Below is a small trained network, with its code and all its weights. Each question gives an input and a class and asks what happens when units are switched off, that is, made to give their printed mean instead of their output.

import numpy as np


def w(rows, s, z=0):
    codes = np.array(rows[::2]) - 128.0
    scale = np.full(codes.shape[1], s)
    scale[-1] = z or s
    return codes * scale


def f(y):
    return np.maximum(y, 0)


def log_softmax(a):
    a = a - a.max(-1, keepdims=True)
    return a - np.log(np.exp(a).sum(-1, keepdims=True))


def net(x, mask):
    res = np.array(x, float).reshape(1, 8) / 4 @ E
    y = f(res @ A[0][:, :-1].T + A[0][:, -1])
    res = res + np.where(mask, y, B[0][:, -1]) @ B[0][:, :-1]
    return log_softmax(res[-1] @ U[:, :-1].T + U[:, -1])


A, B = {}, {}
E = w([
[174,120,138,177,133,122,98,20,9,134,204],'x0',
[206,104,38,109,46,78,169,167,155,28,163],'x1',
[156,61,83,193,100,108,67,182,110,135,25],'x2',
[135,127,134,127,136,127,121,143,127,131,136],'x3',
[124,131,125,136,129,125,127,138,130,135,137],'x4',
[132,131,116,120,126,125,138,96,133,128,108],'x5',
[138,137,128,131,132,127,119,120,139,121,125],'x6',
[121,124,125,129,125,126,139,98,136,116,115],'x7',
],0.015)
A[0] = w([
[134,154,200,194,196,136,90,95,59,170,81,114],'n0',
[155,197,183,119,168,190,171,87,103,149,199,201],'n1',
[26,157,178,71,198,150,109,176,205,196,22,223],'n2',
[189,95,119,171,98,107,97,77,60,69,181,102],'n3',
[157,91,11,101,101,106,133,229,192,98,67,119],'n4',
[113,188,178,102,221,151,149,1,33,187,239,164],'n5',
[86,162,162,131,213,139,162,174,163,116,57,185],'n6',
[65,198,124,72,177,143,180,83,147,134,236,213],'n7',
[229,106,27,144,88,63,166,119,41,57,236,11],'n8',
[150,24,72,176,151,120,64,149,117,113,30,142],'n9',
[140,146,49,74,89,89,192,211,205,51,125,130],'n10',
[116,159,139,42,153,66,177,142,173,130,200,181],'n11',
[107,207,129,30,110,131,188,139,164,66,165,184],'n12',
[107,181,148,75,141,184,182,115,162,112,233,254],'n13',
[125,67,113,239,111,143,38,119,66,143,46,178],'n14',
],0.0089,0.0078)
B[0] = w([
[47,94,81,135,208,126,102,94,100,165,107,197],'n0',
[97,76,107,152,72,149,81,111,98,69,154,206],'n1',
[194,236,106,179,68,169,205,155,119,76,63,240],'n2',
[109,192,107,181,135,145,146,152,73,139,109,191],'n3',
[108,86,228,166,71,52,82,146,158,103,170,211],'n4',
[90,106,185,177,63,92,59,127,83,110,132,255],'n5',
[169,177,101,165,89,143,150,126,103,57,150,189],'n6',
[157,100,136,143,38,165,94,94,76,97,119,216],'n7',
[153,253,123,142,102,146,210,165,104,76,63,214],'n8',
[87,130,162,181,95,52,114,179,151,157,94,192],'n9',
[104,67,153,74,150,100,66,80,205,135,233,215],'n10',
[192,98,97,69,143,207,138,97,100,119,159,186],'n11',
[168,129,131,79,129,165,134,94,136,129,161,196],'n12',
[221,123,131,84,124,168,126,32,101,75,147,213],'n13',
[96,122,98,166,185,35,148,187,152,205,96,202],'n14',
],0.011,0.028)
U = w([
[171,207,112,140,105,197,183,99,99,93,134,179],'0',
[81,53,182,172,87,114,52,119,141,115,164,136],'1',
[139,199,120,193,127,117,213,205,176,132,93,219],'2',
[27,117,85,167,245,128,94,118,110,218,128,58],'3',
[164,66,122,46,151,162,142,79,201,117,201,8],'4',
],0.011,0.0018)

Each question gives the input, the list of numbers given to net, and the class t.
The units are the neurons (one row each of A and B). Each row of codes is followed by its name. A weight is (code - 128) times the scale printed after its matrix; where a second scale follows, it is the last column's (A, B and U).
mask holds one flag per neuron, in row order. A switched-off neuron (its flag False) gives its mean, the last column of its row in B, instead of its output. The means were averaged over made-up inputs and are rounded, as every weight is.
A unit's drop is (log p(t) with every unit on - log p(t) with that unit switched off) / (log p(t) with every unit on - log p(t) with every unit switched off).
The circuit of an input: a set's keep is (log p(t) with only the set's units on - log p(t) with every unit switched off) / (log p(t) with every unit on - log p(t) with every unit switched off). Starting from the 12 units with the biggest drops (on a tie, the unit counted first), units are removed one at a time, each time the one whose removal leaves the highest keep (on an exact tie, the one counted first), for as long as the keep stays at least 0.8.
circuit, biggest first: the units of the circuit, biggest drop first
unit that matters most: the unit with the biggest drop
k most important neurons: the k neurons with the biggest drops, biggest first
drop of u: that unit's drop, to one decimal
input [4,1,4,1,-8,-5,-2,2], class 2: unit that matters most	n10
input [-6,0,4,5,7,4,2,-6], class 2: 3 most important neurons	[n2 n5 n1]
input [1,8,2,2,5,2,-1,2], class 2: 4 most important neurons	[n8 n5 n1 n7]
input [0,4,1,-1,-8,1,1,6], class 1: 3 most important neurons	[n2 n10 n13]
input [-6,6,0,-8,-1,7,2,-3], class 4: 2 most important neurons	[n5 n10]
input [1,-8,8,1,6,-4,1,7], class 3: 2 most important neurons	[n0 n8]
input [1,3,3,3,-3,1,8,-5], class 2: 2 most important neurons	[n5 n1]
input [0,0,7,7,-8,-7,5,-4], class 2: 2 most important neurons	[n5 n10]
input [-4,-3,0,-3,-3,-8,-2,-5], class 0: 2 most important neurons	[n14 n9]
input [1,-3,-7,-5,-4,-4,-1,2], class 1: 2 most important neurons	[n5 n8]
input [7,-6,1,4,0,-8,-6,0], class 3: 3 most important neurons	[n0 n14 n4]
input [-3,2,0,5,-5,7,1,-2], class 4: drop of n5	0.5
input [-3,7,2,3,4,5,7,-8], class 1: drop of n4	2.7
input [-8,7,2,-5,-4,8,2,-4], class 1: circuit, biggest first	[n4]
input [-5,4,2,0,-6,-1,-4,1], class 1: drop of n4	2.2
input [4,0,8,0,-5,1,-4,3], class 3: drop of n2	0.4
